Below is a small trained network, with its code and all its weights. Each question gives an input and a target symbol and asks what happens when units are switched off, that is, made to give their printed mean instead of their output.

import numpy as np


def w(rows, s, z=0):
    codes = np.array(rows[::2]) - 128.0
    scale = np.full(codes.shape[1], s)
    scale[-1] = z or s
    return codes * scale


def norm(h):
    return h / np.sqrt((h * h).mean(-1, keepdims=True) + 1e-5)


def f(y):
    return np.maximum(y, 0)


def softmax(a):
    e = np.exp(a - a.max(-1, keepdims=True))
    return e / e.sum(-1, keepdims=True)


def log_softmax(a):
    a = a - a.max(-1, keepdims=True)
    return a - np.log(np.exp(a).sum(-1, keepdims=True))


def net(x, mask):
    ids = ['ΔΛΠαβγεζηω'.index(c) for c in x.split()]
    T = len(ids)
    res = E[ids] + P[:T]
    u = 0
    for l in range(3):
        q, k, v = (norm(res) @ M[l].T for M in (Q, K, V))
        z = softmax(np.where(np.tri(T) > 0, q @ k.T / 2**0.5, -1e9)) @ v
        res = res + np.where(mask[u], z, O[l][:, -1]) @ O[l][:, :-1]
        u += 1
        y = f(norm(res) @ A[l][:, :-1].T + A[l][:, -1])
        res = res + np.where(mask[u : u + 4], y, B[l][:, -1]) @ B[l][:, :-1]
        u += 4
    return log_softmax(norm(res)[-1] @ U[:, :-1].T + U[:, -1])


Q, K, V, O, A, B = {}, {}, {}, {}, {}, {}
E = w([
[182,118,47,134,93,167,76,166,109],'Δ',
[136,124,48,127,54,94,147,77,99],'Λ',
[47,103,106,155,58,20,187,32,119],'Π',
[190,121,103,131,67,136,82,179,135],'α',
[149,126,88,129,2,64,180,91,141],'β',
[81,109,46,129,37,42,171,159,138],'γ',
[140,181,66,99,28,114,162,81,176],'ε',
[112,247,140,143,43,192,139,70,179],'ζ',
[56,152,136,176,56,103,172,230,131],'η',
[160,157,26,145,145,202,108,29,36],'ω',
],0.011)
P = w([
[88,137,91,120,49,103,102,106,46],'0',
[163,206,165,157,144,93,133,165,43],'1',
[120,163,98,116,55,110,57,103,133],'2',
[128,5,174,146,41,195,120,157,62],'3',
[136,140,29,108,110,132,102,141,154],'4',
[135,158,80,237,202,107,174,205,119],'5',
[138,128,105,95,120,121,71,115,158],'6',
[211,107,245,99,200,82,166,148,91],'7',
[92,77,98,171,96,124,69,129,174],'8',
[122,13,196,213,100,183,139,158,142],'9',
[142,119,60,163,108,124,95,117,246],'10',
],0.011)
Q[0] = w([
[99,88,180,2,139,123,99,120,117],'0.h0',
[71,63,156,108,91,190,117,118,120],'0.h0',
],0.0099)
K[0] = w([
[116,253,92,113,161,78,136,181,42],'0.h0',
[221,165,196,8,82,130,193,129,59],'0.h0',
],0.0056)
V[0] = w([
[32,46,133,254,142,178,93,131,59],'0.h0',
[158,146,30,87,140,156,184,109,118],'0.h0',
],0.006)
O[0] = w([
[95,121,207,144,146,77,53,121,117,190],'0.h0',
[149,130,176,116,131,125,57,103,245,250],'0.h0',
],0.011,0.0026)
A[0] = w([
[86,248,105,96,190,146,148,159,112,78],'0.n0',
[105,222,134,104,112,139,123,141,112,95],'0.n1',
[204,219,216,218,110,101,140,106,225,250],'0.n2',
[1,138,125,91,54,102,34,192,92,75],'0.n3',
],0.0047,0.0028)
B[0] = w([
[175,145,155,158,133,2,128,86,169,134],'0.n0',
[76,145,106,118,91,167,117,131,63,148],'0.n1',
[81,78,24,73,180,148,141,169,53,254],'0.n2',
[153,183,198,101,129,148,79,95,168,202],'0.n3',
],0.0083,0.0054)
Q[1] = w([
[133,32,242,101,22,254,166,72,198],'1.h0',
[134,38,98,25,152,106,108,145,49],'1.h0',
],0.0078)
K[1] = w([
[174,163,159,9,202,79,168,138,100],'1.h0',
[96,103,93,170,189,107,134,140,138],'1.h0',
],0.012)
V[1] = w([
[254,80,126,188,155,144,108,94,109],'1.h0',
[145,138,103,152,170,189,109,10,73],'1.h0',
],0.0093)
O[1] = w([
[124,88,162,70,109,166,111,87,114,163],'1.h0',
[190,84,163,123,231,203,144,8,115,252],'1.h0',
],0.014,0.00031)
A[1] = w([
[200,60,93,190,191,135,254,177,118,251],'1.n0',
[82,155,150,171,145,114,147,59,165,21],'1.n1',
[157,130,106,148,105,185,81,161,40,154],'1.n2',
[142,130,116,109,84,107,167,84,130,147],'1.n3',
],0.0067,0.0026)
B[1] = w([
[125,154,163,247,205,186,113,40,255,198],'1.n0',
[85,150,101,96,97,140,121,137,214,137],'1.n1',
[142,121,222,98,98,49,248,139,150,253],'1.n2',
[137,131,117,127,152,102,144,191,75,175],'1.n3',
],0.0085,0.0049)
Q[2] = w([
[99,2,83,144,125,112,45,160,176],'2.h0',
[163,129,14,93,56,128,72,121,199],'2.h0',
],0.0071)
K[2] = w([
[129,28,85,128,117,159,152,164,210],'2.h0',
[2,125,114,89,157,206,136,180,161],'2.h0',
],0.0094)
V[2] = w([
[25,218,175,90,127,254,111,156,152],'2.h0',
[185,108,180,218,140,144,54,170,93],'2.h0',
],0.0059)
O[2] = w([
[76,255,156,114,162,136,172,151,207,34],'2.h0',
[43,199,132,132,115,124,86,103,59,1],'2.h0',
],0.011,0.0018)
A[2] = w([
[155,49,180,106,192,214,193,62,72,253],'2.n0',
[113,139,132,177,174,125,194,124,230,8],'2.n1',
[177,80,110,180,150,37,255,197,68,146],'2.n2',
[130,72,164,76,79,50,143,152,57,187],'2.n3',
],0.0069,0.00068)
B[2] = w([
[21,153,77,93,230,82,92,212,124,251],'2.n0',
[126,233,154,96,156,168,134,92,73,205],'2.n1',
[182,91,128,114,62,247,86,156,142,238],'2.n2',
[131,178,189,117,176,66,221,96,84,253],'2.n3',
],0.012,0.0052)
U = w([
[118,146,209,59,155,58,198,123,64,113],'Δ',
[71,124,81,114,185,150,38,159,113,141],'Λ',
[155,141,255,145,85,178,33,77,70,169],'Π',
[178,107,141,109,53,142,211,110,38,96],'α',
[152,61,74,90,60,216,144,145,154,132],'β',
[62,211,135,131,68,121,81,174,137,126],'γ',
[163,205,136,109,122,213,193,89,181,137],'ε',
[166,131,175,231,189,53,166,49,170,254],'ζ',
[153,165,121,172,101,35,118,175,101,68],'η',
[142,86,131,102,135,135,36,39,68,109],'ω',
],0.0089,0.0024)

Each question gives the input, a string of symbols that net reads in full, and the target symbol t.
The units are the heads (2 rows each of Q, K, V and O) and the neurons (one row each of A and B). Each row of codes is followed by its name. A weight is (code - 128) times the scale printed after its matrix; where a second scale follows, it is the last column's (O, A, B and U).
mask holds one flag per unit, layer by layer, with each layer's heads first. A switched-off unit (its flag False) gives its mean, the last column of its rows in O or B, instead of its output. The means were averaged over made-up inputs and are rounded, as every weight is.
A unit's drop is (log p(t) with every unit on - log p(t) with that unit switched off) / (log p(t) with every unit on - log p(t) with every unit switched off).
The circuit of an input: a set's keep is (log p(t) with only the set's units on - log p(t) with every unit switched off) / (log p(t) with every unit on - log p(t) with every unit switched off). Starting from the 12 units with the biggest drops (on a tie, the unit counted first), units are removed one at a time, each time the one whose removal leaves the highest keep (on an exact tie, the one counted first), for as long as the keep stays at least 0.8.
units of the circuit, in order: the units of the circuit, biggest drop first
unit that matters most: the unit with the biggest drop
k most important neurons: the k neurons with the biggest drops, biggest first
top k neurons in layer l: the k neurons of layer l with the biggest drops, biggest first
input ε α Λ β Δ Δ η Δ Λ Δ ε, target β: units of the circuit, in order => (0.n2, 2.n0, 2.n3)
input Δ Δ η ε γ, target γ: unit that matters most => 0.n2
input Δ Δ Δ, target Π: 3 most important neurons => (0.n3, 2.n0, 0.n2)
input η Λ Δ Δ Π Δ, target Δ: units of the circuit, in order => (1.h0, 0.h0, 1.n2)
input α γ Δ α ε α Δ Δ, target α: 2 most important neurons => (2.n2, 2.n3)
input Δ ζ ε Δ Λ ζ, target Δ: units of the circuit, in order => (1.h0, 0.n2, 0.h0, 1.n2)
input Δ Δ Λ ε Δ Δ α, target Δ: 4 most important neurons => (1.n0, 2.n3, 2.n2, 0.n2)
input α ε Λ Λ ζ Π γ, target ε: units of the circuit, in order => (2.h0, 0.n2)
input Λ β Λ, target α: units of the circuit, in order => (2.h0, 2.n3)
input Λ β ε Λ Δ ω, target Λ: units of the circuit, in order => (2.n0, 2.n3)
input β Δ Δ β Λ, target α: units of the circuit, in order => (1.n0, 2.n0)
input ε Π Δ β, target Π: 2 most important neurons => (1.n0, 2.n2)
input Λ Δ ε Λ Δ α, target Λ: 2 most important neurons => (2.n0, 1.n0)
input Δ η Λ η Δ, target γ: unit that matters most => 2.h0
input Δ Π Δ ζ Λ Λ ε ζ α, target ε: 2 most important neurons => (0.n2, 2.n1)
input ε ω ζ Λ ε ω Π Δ α Δ, target Δ: 2 most important neurons => (0.n2, 2.n3)
input α ζ ζ Δ ε ω Δ Δ η ε α, target γ: units of the circuit, in order => (2.h0, 1.h0, 0.h0)
input Λ Δ Δ Δ ω α γ Π Δ Δ, target Π: top 2 neurons in layer 2 => (2.n2, 2.n0)
input Δ Π Δ Δ ε α Δ, target β: 3 most important neurons => (1.n2, 0.n2, 1.n0)
input Δ ε Δ Δ Λ α ε η, target α: unit that matters most => 1.h0
input Δ Δ Δ β, target Δ: 2 most important neurons => (2.n3, 2.n0)
input Δ Λ Δ Λ Δ Δ ε ε ζ Δ ω, target Λ: units of the circuit, in order => (1.h0, 2.n0)
input ζ α ε Λ Δ β, target Λ: 2 most important neurons => (0.n2, 2.n0)
input α Π γ Δ α Λ, target Δ: 2 most important neurons => (2.n3, 0.n2)
input Δ ε α α α Δ Δ Λ γ ε, target Λ: 2 most important neurons => (2.n0, 0.n2)
input ζ Λ η η Δ Π ζ, target γ: units of the circuit, in order => (1.h0, 0.n2)
